Below is a small trained network, with its code and all its weights. Each question gives an input and a target symbol and asks what happens when units are switched off, that is, made to give their printed mean instead of their output.

import numpy as np


def w(rows, s, z=0):
    codes = np.array(rows[::2]) - 128.0
    scale = np.full(codes.shape[1], s)
    scale[-1] = z or s
    return codes * scale


def f(y):
    return y / 2 * (1 + np.tanh(0.7978845608 * (y + 0.044715 * y**3)))


def softmax(a):
    e = np.exp(a - a.max(-1, keepdims=True))
    return e / e.sum(-1, keepdims=True)


def log_softmax(a):
    a = a - a.max(-1, keepdims=True)
    return a - np.log(np.exp(a).sum(-1, keepdims=True))


def net(x, mask):
    ids = ['αβζλξπστψω'.index(c) for c in x.split()]
    T = len(ids)
    res = E[ids] + P[:T]
    r = res
    for j in range(3):
        rows = slice(4 * j, 4 * j + 4)
        q, k, v = (r @ M[0][rows].T for M in (Q, K, V))
        z = softmax(np.where(np.tri(T) > 0, q @ k.T / 4**0.5, -1e9)) @ v
        o = O[0][rows]
        res = res + np.where(mask[j], z, o[:, -1]) @ o[:, :-1]
    y = f(res @ A[0][:, :-1].T + A[0][:, -1])
    res = res + np.where(mask[3:19], y, B[0][:, -1]) @ B[0][:, :-1]
    return log_softmax(res[-1] @ U[:, :-1].T + U[:, -1])


Q, K, V, O, A, B = {}, {}, {}, {}, {}, {}
E = w([
[79,119,121],'α',
[122,184,43],'β',
[250,119,151],'ζ',
[192,76,94],'λ',
[72,64,86],'ξ',
[187,60,117],'π',
[124,200,91],'σ',
[138,127,193],'τ',
[135,115,86],'ψ',
[145,157,193],'ω',
],0.024)
P = w([
[76,107,254],'0',
[101,119,217],'1',
[111,131,184],'2',
[122,137,160],'3',
[128,140,139],'4',
[133,142,128],'5',
[136,145,111],'6',
[142,149,92],'7',
[144,147,87],'8',
[148,150,76],'9',
[152,150,68],'10',
[153,151,61],'11',
[145,133,93],'12',
],0.0088)
Q[0] = w([
[94,76,112],'h0',
[107,161,124],'h0',
[107,130,161],'h0',
[162,188,132],'h0',
[251,153,136],'h1',
[47,106,132],'h1',
[110,103,123],'h1',
[148,145,121],'h1',
[107,181,109],'h2',
[156,151,14],'h2',
[211,149,183],'h2',
[167,174,127],'h2',
],0.016)
K[0] = w([
[169,47,217],'h0',
[153,73,123],'h0',
[136,166,203],'h0',
[108,199,146],'h0',
[56,182,93],'h1',
[163,56,195],'h1',
[119,117,145],'h1',
[61,132,171],'h1',
[140,191,111],'h2',
[154,160,1],'h2',
[180,146,187],'h2',
[186,223,131],'h2',
],0.015)
V[0] = w([
[139,169,98],'h0',
[109,118,146],'h0',
[22,146,92],'h0',
[151,129,80],'h0',
[83,76,108],'h1',
[152,192,124],'h1',
[115,152,147],'h1',
[68,118,107],'h1',
[145,53,123],'h2',
[139,135,146],'h2',
[6,103,120],'h2',
[184,158,131],'h2',
],0.014)
O[0] = w([
[100,115,230,144],'h0',
[186,221,105,114],'h0',
[103,136,158,75],'h0',
[85,91,149,147],'h0',
[143,121,139,89],'h1',
[176,38,144,170],'h1',
[106,111,166,134],'h1',
[149,12,158,106],'h1',
[187,114,80,150],'h2',
[133,124,86,138],'h2',
[178,242,27,1],'h2',
[146,136,254,185],'h2',
],0.006,0.0077)
A[0] = w([
[81,61,77,69],'n0',
[174,114,132,71],'n1',
[110,98,192,134],'n2',
[124,80,76,26],'n3',
[182,152,61,3],'n4',
[218,81,148,122],'n5',
[84,83,231,112],'n6',
[92,185,214,128],'n7',
[174,177,193,68],'n8',
[188,37,187,203],'n9',
[188,55,110,136],'n10',
[138,176,212,149],'n11',
[125,158,101,209],'n12',
[6,196,113,74],'n13',
[119,191,105,42],'n14',
[87,82,75,97],'n15',
],0.013,0.0074)
B[0] = w([
[151,4,182,138],'n0',
[121,122,181,141],'n1',
[188,118,90,188],'n2',
[79,79,104,137],'n3',
[99,116,157,147],'n4',
[95,158,133,194],'n5',
[133,152,124,217],'n6',
[148,38,127,166],'n7',
[166,125,149,152],'n8',
[112,160,97,251],'n9',
[86,188,137,181],'n10',
[120,85,171,173],'n11',
[204,114,122,151],'n12',
[46,145,149,153],'n13',
[79,90,149,140],'n14',
[150,64,158,141],'n15',
],0.011,0.029)
U = w([
[72,210,106,174],'α',
[12,141,171,146],'β',
[133,189,231,129],'ζ',
[121,117,160,97],'λ',
[111,59,128,120],'ξ',
[185,136,81,255],'π',
[126,118,157,90],'σ',
[125,117,161,87],'τ',
[61,80,242,37],'ψ',
[205,72,184,129],'ω',
],0.011,0.0084)

Each question gives the input, a string of symbols that net reads in full, and the target symbol t.
The units are the heads (4 rows each of Q, K, V and O) and the neurons (one row each of A and B). Each row of codes is followed by its name. A weight is (code - 128) times the scale printed after its matrix; where a second scale follows, it is the last column's (O, A, B and U).
mask holds one flag per unit, heads first, then neurons. A switched-off unit (its flag False) gives its mean, the last column of its rows in O or B, instead of its output. The means were averaged over made-up inputs and are rounded, as every weight is.
A unit's drop is (log p(t) with every unit on - log p(t) with that unit switched off) / (log p(t) with every unit on - log p(t) with every unit switched off).
The circuit of an input: a set's keep is (log p(t) with only the set's units on - log p(t) with every unit switched off) / (log p(t) with every unit on - log p(t) with every unit switched off). Starting from the 12 units with the biggest drops (on a tie, the unit counted first), units are removed one at a time, each time the one whose removal leaves the highest keep (on an exact tie, the one counted first), for as long as the keep stays at least 0.8.
units of the circuit, in order: the units of the circuit, biggest drop first
most important unit: the unit with the biggest drop
top k neurons: the k neurons with the biggest drops, biggest first
heads that matter: for each layer, one digit per head in row order, 1 if its drop is at least 0.15 and else 0, layers parted by /
drop when u is switched off: that unit's drop, to one decimal
input τ ζ α τ σ ζ ζ, target ζ: units of the circuit, in order : (n10 n9 n6 h2)
input τ ψ λ α λ ξ ψ π ζ λ τ, target π: heads that matter : 001
input ζ τ ξ ξ, target ξ: heads that matter : 101
input λ π τ τ π λ ξ ω ζ ζ ζ σ, target ψ: units of the circuit, in order : (h0 n9)
input α λ ψ ζ α ζ ω, target ω: heads that matter : 000
input ω ψ ω ω ψ ω α β λ ω, target ω: heads that matter : 100
input ζ ψ α ζ β, target β: top 2 neurons : (n13 n2)
input ζ α ψ λ α τ ω τ τ α ξ λ λ, target β: heads that matter : 000
input ω ω τ α, target α: heads that matter : 111
input ζ π ζ ζ ω α, target α: most important unit : h1
input τ π ζ ζ π τ, target π: heads that matter : 101
input π σ ψ ψ λ, target α: heads that matter : 000
input ω ζ β σ λ ψ λ τ π τ λ, target β: top 2 neurons : (n10 n0)
input τ ω λ π σ, target ψ: most important unit : h2
input ψ α σ ψ ζ β τ, target ω: heads that matter : 100
input ζ ζ ζ σ λ π β τ ζ α τ π, target β: top 3 neurons : (n10 n0 n5)
input τ π ψ ψ ψ ζ ζ τ ζ β β β, target β: top 2 neurons : (n2 n13)
input ψ ζ π, target α: top 2 neurons : (n9 n10)
input α σ ψ, target π: drop when n13 is switched off : 0.3
input ψ π α λ, target α: drop when n11 is switched off : 0.2
